Here is a tiny trained network, its code and every weight. The questions are about switching its units off for an input and a class, where a switched-off unit gives its printed mean instead of its output.

import numpy as np


def w(rows, s, z=0):
    codes = np.array(rows[::2]) - 128.0
    scale = np.full(codes.shape[1], s)
    scale[-1] = z or s
    return codes * scale


def norm(h):
    return h / np.sqrt((h * h).mean(-1, keepdims=True) + 1e-5)


def f(y):
    return np.maximum(y, 0)


def log_softmax(a):
    a = a - a.max(-1, keepdims=True)
    return a - np.log(np.exp(a).sum(-1, keepdims=True))


def net(x, mask):
    res = np.array(x, float).reshape(1, 4) / 4 @ E
    u = 0
    for l in range(2):
        y = f(norm(res) @ A[l][:, :-1].T + A[l][:, -1])
        res = res + np.where(mask[u : u + 12], y, B[l][:, -1]) @ B[l][:, :-1]
        u += 12
    return log_softmax(norm(res)[-1] @ U[:, :-1].T + U[:, -1])


A, B = {}, {}
E = w([
[180,119,139,151,211,7,83],'x0',
[196,148,129,81,111,114,230],'x1',
[99,164,200,82,121,93,192],'x2',
[182,229,159,206,118,129,131],'x3',
],0.011)
A[0] = w([
[123,16,96,160,204,62,50,109],'0.n0',
[246,216,95,231,115,114,113,104],'0.n1',
[132,164,200,126,145,58,156,21],'0.n2',
[74,173,141,201,99,199,55,108],'0.n3',
[170,196,172,110,128,132,210,116],'0.n4',
[132,113,124,78,189,117,150,29],'0.n5',
[100,57,125,107,182,98,55,1],'0.n6',
[108,155,146,201,173,73,31,161],'0.n7',
[169,137,162,151,198,55,148,110],'0.n8',
[75,88,169,104,127,96,162,71],'0.n9',
[113,142,115,112,114,122,111,68],'0.n10',
[168,198,208,148,196,34,148,110],'0.n11',
],0.012,0.0082)
B[0] = w([
[98,66,88,62,232,202,29,254],'0.n0',
[254,190,228,102,177,208,158,239],'0.n1',
[117,106,136,156,126,34,212,166],'0.n2',
[83,154,191,217,118,101,76,213],'0.n3',
[69,45,64,126,123,107,172,216],'0.n4',
[207,184,115,190,133,131,168,139],'0.n5',
[38,29,48,109,220,125,93,178],'0.n6',
[157,158,114,1,128,203,71,252],'0.n7',
[101,130,195,218,107,151,102,209],'0.n8',
[221,90,129,147,121,146,121,160],'0.n9',
[145,86,120,142,125,153,120,128],'0.n10',
[142,177,185,248,129,24,144,241],'0.n11',
],0.0098)
A[1] = w([
[155,148,146,136,131,31,126,77],'1.n0',
[8,123,133,143,115,120,108,111],'1.n1',
[90,136,58,98,162,105,97,42],'1.n2',
[181,112,106,48,152,131,198,84],'1.n3',
[107,61,68,26,147,121,116,51],'1.n4',
[114,95,44,129,81,91,152,98],'1.n5',
[131,173,142,135,116,64,134,2],'1.n6',
[109,114,20,101,164,105,103,58],'1.n7',
[121,145,126,193,78,197,95,141],'1.n8',
[147,117,111,64,89,145,184,100],'1.n9',
[130,148,175,151,99,51,186,79],'1.n10',
[134,126,173,82,130,162,202,110],'1.n11',
],0.016,0.0073)
B[1] = w([
[108,154,172,160,201,99,162,184],'1.n0',
[113,130,81,66,34,119,85,208],'1.n1',
[86,57,102,93,156,117,138,177],'1.n2',
[113,102,68,150,58,199,121,192],'1.n3',
[198,75,162,106,191,130,193,255],'1.n4',
[100,207,134,78,80,150,37,169],'1.n5',
[157,92,112,185,174,93,186,150],'1.n6',
[139,67,143,34,165,118,183,195],'1.n7',
[78,136,106,134,152,1,156,218],'1.n8',
[187,243,137,136,66,171,67,192],'1.n9',
[54,63,44,152,155,68,183,213],'1.n10',
[148,45,59,197,89,146,174,205],'1.n11',
],0.012,0.0088)
U = w([
[133,195,160,25,83,96,87,3],'0',
[206,118,85,140,62,245,166,147],'1',
[100,39,103,42,208,154,97,162],'2',
[121,155,155,232,193,62,248,175],'3',
[28,131,72,138,37,88,119,143],'4',
[189,250,228,156,204,169,39,145],'5',
],0.019,0.0056)

Each question gives the input, the list of numbers given to net, and the class t.
The units are the neurons (one row each of A and B). Each row of codes is followed by its name. A weight is (code - 128) times the scale printed after its matrix; where a second scale follows, it is the last column's (A, B and U).
mask holds one flag per neuron, layer by layer. A switched-off neuron (its flag False) gives its mean, the last column of its row in B, instead of its output. The means were averaged over made-up inputs and are rounded, as every weight is.
A unit's drop is (log p(t) with every unit on - log p(t) with that unit switched off) / (log p(t) with every unit on - log p(t) with every unit switched off).
The circuit of an input: a set's keep is (log p(t) with only the set's units on - log p(t) with every unit switched off) / (log p(t) with every unit on - log p(t) with every unit switched off). Starting from the 12 units with the biggest drops (on a tie, the unit counted first), units are removed one at a time, each time the one whose removal leaves the highest keep (on an exact tie, the one counted first), for as long as the keep stays at least 0.8.
circuit, biggest first: the units of the circuit, biggest drop first
most important unit: the unit with the biggest drop
top k neurons: the k neurons with the biggest drops, biggest first
top k neurons in layer l: the k neurons of layer l with the biggest drops, biggest first
drop of u: that unit's drop, to one decimal
input [-8,-1,-4,8], class 3: circuit, biggest first : 1.n8
input [1,5,8,-7], class 4: top 4 neurons : 0.n0, 0.n7, 1.n10, 0.n1
input [-8,3,-7,-8], class 1: circuit, biggest first : 0.n0, 1.n9
input [-5,2,1,-2], class 1: top 3 neurons : 0.n11, 0.n3, 0.n8
input [0,8,-3,3], class 1: top 4 neurons : 0.n1, 0.n3, 1.n3, 0.n4
input [-8,1,-6,-6], class 0: top 4 neurons : 0.n1, 0.n0, 0.n8, 0.n11
input [-4,-4,-6,3], class 5: top 3 neurons : 0.n4, 1.n10, 0.n1
input [-4,-8,-5,1], class 4: top 2 neurons : 0.n3, 0.n1
input [-4,-4,5,-4], class 4: top 2 neurons : 0.n0, 0.n7
input [-4,-3,-5,3], class 5: top 2 neurons in layer 0 : 0.n4, 0.n1
input [-7,-1,2,6], class 4: top 2 neurons in layer 1 : 1.n4, 1.n1
input [-2,-8,5,2], class 0: top 2 neurons in layer 0 : 0.n7, 0.n4
input [-5,-1,-8,4], class 5: top 2 neurons in layer 1 : 1.n10, 1.n11
input [-7,2,5,-3], class 1: most important unit : 0.n11
input [3,4,-5,-1], class 5: drop of 0.n1 : 0.3
input [0,0,-1,1], class 5: drop of 0.n3 : 0.1
input [-6,3,-7,5], class 3: drop of 0.n7 : 0.2
